Here is a tiny trained network, its code and every weight. The questions are about switching its units off for an input and a class, where a switched-off unit gives its printed mean instead of its output.

import numpy as np


def w(rows, s, z=0):
    codes = np.array(rows[::2]) - 128.0
    scale = np.full(codes.shape[1], s)
    scale[-1] = z or s
    return codes * scale


def f(y):
    return np.maximum(y, 0)


def log_softmax(a):
    a = a - a.max(-1, keepdims=True)
    return a - np.log(np.exp(a).sum(-1, keepdims=True))


def net(x, mask):
    res = np.array(x, float).reshape(1, 7) / 4 @ E
    y = f(res @ A[0][:, :-1].T + A[0][:, -1])
    res = res + np.where(mask, y, B[0][:, -1]) @ B[0][:, :-1]
    return log_softmax(res[-1] @ U[:, :-1].T + U[:, -1])


A, B = {}, {}
E = w([
[139,2,100,77,44,130,178],'x0',
[187,68,118,16,114,200,85],'x1',
[166,201,230,136,133,226,147],'x2',
[207,60,28,122,86,106,84],'x3',
[251,120,214,192,94,74,62],'x4',
[17,29,89,118,187,49,58],'x5',
[187,183,75,190,15,59,30],'x6',
],0.0049)
A[0] = w([
[127,157,171,124,165,167,155,50],'N0',
[175,47,76,168,107,76,163,44],'N1',
[186,175,53,146,184,107,81,190],'N2',
[152,205,76,214,68,159,70,203],'N3',
[102,177,125,38,166,208,64,253],'N4',
[171,69,56,116,127,114,146,74],'N5',
[145,199,202,223,61,147,109,171],'N6',
[33,132,126,215,232,49,115,134],'N7',
[213,29,126,84,210,99,52,231],'N8',
[162,174,207,191,1,129,155,64],'N9',
[172,237,60,144,208,192,78,255],'N10',
[189,63,218,111,201,150,151,244],'N11',
[121,231,246,103,119,200,200,215],'N12',
[62,112,130,218,202,52,122,156],'N13',
[117,218,205,209,60,106,120,142],'N14',
[149,237,179,148,156,227,119,197],'N15',
],0.006,0.0037)
B[0] = w([
[205,111,193,179,231,187,184,155],'N0',
[192,231,115,199,164,192,151,167],'N1',
[156,64,156,61,48,125,57,175],'N2',
[214,140,176,65,85,109,35,205],'N3',
[116,43,184,67,96,220,108,213],'N4',
[190,192,77,178,122,174,123,165],'N5',
[245,158,164,183,139,145,72,212],'N6',
[84,234,254,196,82,100,51,201],'N7',
[215,52,116,43,39,154,70,226],'N8',
[213,223,177,179,112,194,39,185],'N9',
[172,22,235,139,16,199,87,211],'N10',
[177,53,140,130,26,225,134,220],'N11',
[209,130,204,163,232,223,170,254],'N12',
[119,203,172,188,170,166,21,193],'N13',
[209,196,180,183,88,156,30,204],'N14',
[188,107,248,174,163,196,77,227],'N15',
],0.0057,0.0071)
U = w([
[173,84,78,118,95,154,200,143],'0',
[220,248,191,254,180,163,77,167],'1',
[131,80,194,112,176,230,221,88],'2',
[13,179,168,198,167,115,101,112],'3',
[173,31,92,50,44,99,48,253],'4',
[85,157,101,65,148,173,226,16],'5',
[50,125,60,40,162,158,193,45],'6',
[76,157,39,154,166,42,209,3],'7',
],0.0059,0.0038)

Each question gives the input, the list of numbers given to net, and the class t.
The units are the neurons (one row each of A and B). Each row of codes is followed by its name. A weight is (code - 128) times the scale printed after its matrix; where a second scale follows, it is the last column's (A, B and U).
mask holds one flag per neuron, in row order. A switched-off neuron (its flag False) gives its mean, the last column of its row in B, instead of its output. The means were averaged over made-up inputs and are rounded, as every weight is.
A unit's drop is (log p(t) with every unit on - log p(t) with that unit switched off) / (log p(t) with every unit on - log p(t) with every unit switched off).
The circuit of an input: a set's keep is (log p(t) with only the set's units on - log p(t) with every unit switched off) / (log p(t) with every unit on - log p(t) with every unit switched off). Starting from the 12 units with the biggest drops (on a tie, the unit counted first), units are removed one at a time, each time the one whose removal leaves the highest keep (on an exact tie, the one counted first), for as long as the keep stays at least 0.8.
units of the circuit, in order: the units of the circuit, biggest drop first
unit that matters most: the unit with the biggest drop
top k neurons: the k neurons with the biggest drops, biggest first
drop of u: that unit's drop, to one decimal
input [-8,3,2,-4,-7,4,1], class 2: units of the circuit, in order -> (N4; N14)
input [1,-1,-8,0,-2,7,-6], class 3: top 2 neurons -> (N7; N13)
input [-6,4,0,-2,8,8,1], class 4: units of the circuit, in order -> (N8; N12)
input [-6,1,4,6,4,2,8], class 4: units of the circuit, in order -> (N2; N12)
input [-7,-2,-4,7,2,7,3], class 4: top 3 neurons -> (N2; N8; N12)
input [5,-5,2,3,-6,5,-4], class 3: unit that matters most -> N7
input [0,4,1,6,1,-4,-4], class 4: drop of N8 -> 0.1
input [5,4,6,1,3,2,7], class 4: drop of N9 -> -0.1
input [-6,6,8,0,-4,-7,-4], class 2: drop of N7 -> 0.1
input [-3,0,2,8,-2,3,4], class 4: drop of N10 -> 0.0
